Below are the code and all the weights of a small trained network. Each question names an input and a target symbol and asks about switching units off, where a switched-off unit gives its printed mean instead of its output.

import numpy as np


def w(rows, s, z=0):
    codes = np.array(rows[::2]) - 128.0
    scale = np.full(codes.shape[1], s)
    scale[-1] = z or s
    return codes * scale


def f(y):
    return np.maximum(y, 0)


def softmax(a):
    e = np.exp(a - a.max(-1, keepdims=True))
    return e / e.sum(-1, keepdims=True)


def log_softmax(a):
    a = a - a.max(-1, keepdims=True)
    return a - np.log(np.exp(a).sum(-1, keepdims=True))


def net(x, mask):
    ids = ['αβεζθλμξστφ'.index(c) for c in x.split()]
    T = len(ids)
    res = E[ids] + P[:T]
    r = res
    for j in range(3):
        rows = slice(4 * j, 4 * j + 4)
        q, k, v = (r @ M[0][rows].T for M in (Q, K, V))
        z = softmax(np.where(np.tri(T) > 0, q @ k.T / 4**0.5, -1e9)) @ v
        o = O[0][rows]
        res = res + np.where(mask[j], z, o[:, -1]) @ o[:, :-1]
    y = f(res @ A[0][:, :-1].T + A[0][:, -1])
    res = res + np.where(mask[3:19], y, B[0][:, -1]) @ B[0][:, :-1]
    return log_softmax(res[-1] @ U[:, :-1].T + U[:, -1])


Q, K, V, O, A, B = {}, {}, {}, {}, {}, {}
E = w([
[124,136,120,140,105,131,98,129,143,171,128,136],'α',
[86,111,131,143,68,93,77,137,155,148,110,139],'β',
[167,149,109,132,146,128,132,162,133,201,121,162],'ε',
[168,102,80,87,93,108,119,173,127,158,152,141],'ζ',
[144,95,21,29,64,161,144,125,147,134,137,140],'θ',
[153,124,125,141,124,99,116,163,133,190,141,127],'λ',
[146,176,109,139,82,106,5,89,49,109,124,158],'μ',
[173,195,164,164,139,176,117,122,64,142,181,161],'ξ',
[151,134,86,135,86,86,171,110,104,175,75,105],'σ',
[90,148,137,16,126,137,158,182,118,134,84,207],'τ',
[80,171,162,71,150,92,100,131,173,147,202,155],'φ',
],0.019)
P = w([
[147,45,44,162,141,159,94,106,144,144,141,97],'0',
[187,86,160,120,90,90,96,96,150,130,123,177],'1',
[81,108,120,121,164,141,65,113,97,177,129,232],'2',
[179,159,131,137,139,83,162,75,181,139,121,138],'3',
[84,150,112,157,140,134,113,131,101,153,136,168],'4',
[154,125,154,45,73,90,124,110,162,146,110,94],'5',
[63,150,130,141,104,129,111,162,98,128,144,124],'6',
[161,186,98,54,101,83,165,106,143,110,129,94],'7',
[71,192,108,147,111,139,132,178,83,118,156,98],'8',
[141,146,143,9,51,70,137,134,131,122,125,47],'9',
],0.015)
Q[0] = w([
[86,80,229,112,222,74,162,104,119,48,105,157],'h1',
[221,93,196,45,96,97,96,93,206,165,162,85],'h1',
[65,129,87,219,225,119,188,87,223,76,144,216],'h1',
[207,213,113,28,118,15,137,34,134,136,176,95],'h1',
[15,49,93,205,224,124,111,158,23,148,167,87],'h2',
[47,48,104,154,92,142,150,182,97,94,152,153],'h2',
[43,82,50,242,255,222,118,166,160,104,140,166],'h2',
[98,125,137,77,144,126,114,74,129,137,141,97],'h2',
[120,90,68,151,119,167,200,18,156,70,54,101],'h3',
[199,62,65,146,69,201,72,72,108,111,217,109],'h3',
[104,110,213,198,160,172,62,170,182,101,181,104],'h3',
[3,86,119,89,149,222,182,160,131,78,169,67],'h3',
],0.0063)
K[0] = w([
[129,69,143,107,174,92,122,105,219,91,142,122],'h1',
[91,228,106,74,155,56,167,42,69,79,163,91],'h1',
[168,42,203,112,105,132,78,86,127,196,136,202],'h1',
[76,204,214,19,110,54,128,181,136,129,123,66],'h1',
[213,23,72,174,116,90,95,99,146,174,81,165],'h2',
[156,42,85,151,186,133,61,132,104,73,136,105],'h2',
[145,46,118,202,178,157,31,92,161,133,65,179],'h2',
[158,182,149,165,64,85,188,74,137,91,189,79],'h2',
[92,81,71,120,84,118,150,73,123,184,74,145],'h3',
[178,140,1,137,85,133,104,84,80,92,243,134],'h3',
[36,133,141,122,178,143,92,143,121,96,212,127],'h3',
[122,82,97,62,150,162,159,61,185,152,147,236],'h3',
],0.0066)
V[0] = w([
[120,107,147,146,119,33,202,103,97,185,24,102],'h1',
[165,49,80,96,130,180,85,138,93,136,37,116],'h1',
[174,127,82,229,108,103,139,52,34,135,84,121],'h1',
[155,172,149,151,164,116,2,45,163,123,253,169],'h1',
[60,131,123,84,129,117,97,149,171,223,125,190],'h2',
[198,159,67,150,114,107,64,83,128,187,194,113],'h2',
[125,169,184,149,118,165,187,146,91,93,67,135],'h2',
[53,100,91,167,103,117,112,128,149,92,152,110],'h2',
[208,128,97,80,68,132,156,127,160,149,169,121],'h3',
[137,62,141,66,118,159,141,56,178,69,120,148],'h3',
[63,118,136,53,143,137,148,161,92,119,99,179],'h3',
[93,143,98,77,188,193,71,174,183,87,191,188],'h3',
],0.0069)
O[0] = w([
[115,127,143,162,145,36,120,60,115,111,141,84,211],'h1',
[134,147,137,64,181,85,71,143,186,134,155,99,186],'h1',
[144,177,78,146,136,22,254,186,136,96,200,36,168],'h1',
[93,93,119,92,97,185,160,199,88,112,118,129,83],'h1',
[69,137,117,112,124,116,110,104,86,64,190,224,230],'h2',
[90,170,105,90,69,83,134,157,69,167,111,119,223],'h2',
[211,95,161,127,147,152,210,125,136,93,162,141,48],'h2',
[102,143,87,93,165,139,148,121,118,156,126,112,86],'h2',
[113,112,173,120,110,135,171,111,113,111,128,212,254],'h3',
[160,193,110,172,68,202,171,25,164,102,103,142,132],'h3',
[59,158,84,177,153,184,145,115,150,151,201,149,115],'h3',
[126,135,106,136,124,216,112,124,160,172,113,152,14],'h3',
],0.0067,0.0069)
A[0] = w([
[65,121,108,121,148,91,200,135,65,95,105,143,247],'n1',
[230,99,154,153,136,10,170,17,158,96,126,95,165],'n2',
[36,118,141,95,120,145,120,186,61,173,171,195,245],'n3',
[57,165,91,91,133,155,112,99,87,140,70,172,216],'n4',
[64,97,77,210,176,157,85,109,116,233,102,133,134],'n5',
[254,102,129,188,150,104,163,53,175,52,94,16,5],'n6',
[182,143,169,146,94,92,176,118,181,100,125,38,152],'n7',
[157,51,74,123,145,208,164,145,157,153,169,96,180],'n8',
[185,84,199,112,81,144,117,117,141,105,42,179,172],'n9',
[95,219,204,89,115,111,91,123,104,152,169,99,118],'n10',
[157,213,196,212,98,124,74,68,135,111,156,136,225],'n11',
[249,58,180,169,141,159,104,39,212,96,145,137,210],'n12',
[175,76,207,96,132,79,151,138,62,160,129,148,130],'n13',
[109,145,129,158,62,112,135,165,135,151,140,97,240],'n14',
[115,139,71,63,98,179,91,107,197,202,84,183,190],'n15',
[115,44,119,133,145,110,26,170,110,134,97,103,13],'n16',
],0.0059,0.0018)
B[0] = w([
[146,110,114,144,128,73,97,135,114,137,185,75,196],'n1',
[44,197,176,177,104,169,195,105,97,90,142,147,253],'n2',
[198,70,97,160,187,124,138,55,154,107,130,92,213],'n3',
[143,73,94,158,108,75,144,85,126,119,207,87,196],'n4',
[209,115,135,79,155,103,73,247,146,61,144,78,149],'n5',
[124,34,96,115,184,44,16,174,141,205,98,86,175],'n6',
[95,194,108,65,69,197,122,254,123,108,158,142,185],'n7',
[90,95,99,49,241,89,65,186,109,31,162,36,134],'n8',
[153,38,152,176,129,75,212,63,156,168,32,79,156],'n9',
[154,130,48,174,129,184,130,143,146,147,67,121,184],'n10',
[225,76,140,140,145,49,124,193,146,80,124,173,159],'n11',
[163,104,212,80,227,49,115,159,185,28,61,46,142],'n12',
[142,90,140,166,143,224,151,83,104,128,107,172,180],'n13',
[113,129,129,165,147,161,111,118,39,116,154,161,172],'n14',
[144,177,161,140,112,128,107,134,106,108,123,201,197],'n15',
[83,136,216,95,89,201,154,102,128,100,65,138,137],'n16',
],0.0059,0.016)
U = w([
[153,3,68,59,172,39,50,223,171,113,209,99,212],'α',
[65,47,76,223,151,176,143,24,86,162,166,160,197],'β',
[53,252,191,150,70,175,135,175,94,56,209,248,171],'ε',
[170,116,117,93,95,170,186,224,145,150,59,168,235],'ζ',
[89,127,158,86,131,143,108,156,123,168,99,179,89],'θ',
[163,87,173,125,156,87,147,146,223,62,116,122,158],'λ',
[97,103,120,135,127,139,133,174,162,115,107,165,5],'μ',
[158,172,117,124,65,98,106,147,211,227,68,193,68],'ξ',
[104,124,144,105,135,142,113,161,139,129,115,162,29],'σ',
[94,101,129,130,125,143,128,170,156,109,114,165,8],'τ',
[128,104,164,118,100,127,114,160,166,156,157,151,11],'φ',
],0.0048,0.0022)

Each question gives the input, a string of symbols that net reads in full, and the target symbol t.
The units are the heads (4 rows each of Q, K, V and O) and the neurons (one row each of A and B). Each row of codes is followed by its name. A weight is (code - 128) times the scale printed after its matrix; where a second scale follows, it is the last column's (O, A, B and U).
mask holds one flag per unit, heads first, then neurons. A switched-off unit (its flag False) gives its mean, the last column of its rows in O or B, instead of its output. The means were averaged over made-up inputs and are rounded, as every weight is.
A unit's drop is (log p(t) with every unit on - log p(t) with that unit switched off) / (log p(t) with every unit on - log p(t) with every unit switched off).
The circuit of an input: a set's keep is (log p(t) with only the set's units on - log p(t) with every unit switched off) / (log p(t) with every unit on - log p(t) with every unit switched off). Starting from the 12 units with the biggest drops (on a tie, the unit counted first), units are removed one at a time, each time the one whose removal leaves the highest keep (on an exact tie, the one counted first), for as long as the keep stays at least 0.8.
units of the circuit, in order: the units of the circuit, biggest drop first
most important unit: the unit with the biggest drop
k most important neurons: the k neurons with the biggest drops, biggest first
which heads matter: for each layer, one digit per head in row order, 1 if its drop is at least 0.15 and else 0, layers parted by /
input ξ τ ξ ζ, target λ: which heads matter -> 110
input σ θ φ, target α: which heads matter -> 001
input ζ ε φ σ α, target α: which heads matter -> 000
input ε σ σ φ ε θ, target β: which heads matter -> 100
input θ μ α, target α: 4 most important neurons -> n2; n5; n3; n4
input σ τ ξ, target α: which heads matter -> 001
input ζ σ σ θ σ α, target ε: which heads matter -> 100
input τ σ λ β σ α σ λ, target ε: units of the circuit, in order -> n2; n3; h1; n6
input σ σ θ θ σ, target ε: which heads matter -> 101
input τ σ φ ξ τ τ, target λ: units of the circuit, in order -> h2; h1; n12; n9
input φ σ τ σ, target λ: units of the circuit, in order -> h2; n12; h3
input α ζ σ φ θ τ σ σ, target λ: units of the circuit, in order -> h1; h2; n12
input ξ σ μ, target α: units of the circuit, in order -> n2
input θ β τ τ, target λ: units of the circuit, in order -> h2; n12; h1; n9
input σ ε τ σ θ θ θ ξ θ ζ, target ζ: most important unit -> h2
input τ θ σ σ σ ζ, target ε: which heads matter -> 100
input ζ σ β φ, target β: units of the circuit, in order -> h1; n3; n7
input σ τ σ σ σ β, target ε: units of the circuit, in order -> n2; h1; n7
input σ θ σ σ ξ ε, target ε: units of the circuit, in order -> h1; n3; n9; n6
input σ τ τ σ σ α θ λ σ λ, target ε: 2 most important neurons -> n2; n7
input ζ σ σ θ φ ξ μ φ θ μ, target β: units of the circuit, in order -> h1; n4; n9
input β σ τ ξ, target λ: units of the circuit, in order -> n12; h2; n11
input σ σ λ ζ, target ε: which heads matter -> 000
input α σ σ ζ μ, target α: units of the circuit, in order -> n2; h3
input σ θ σ ε σ φ, target β: 2 most important neurons -> n3; n4
input θ τ σ β λ σ ζ ξ τ, target β: most important neuron -> n3
input σ θ θ τ α τ λ, target α: 3 most important neurons -> n2; n5; n13
input β σ τ σ ε σ μ α θ, target α: which heads matter -> 000
input ζ σ φ σ, target β: units of the circuit, in order -> h1; h2; n7; n4
input σ σ σ ε θ σ σ ε, target ε: 3 most important neurons -> n2; n3; n7
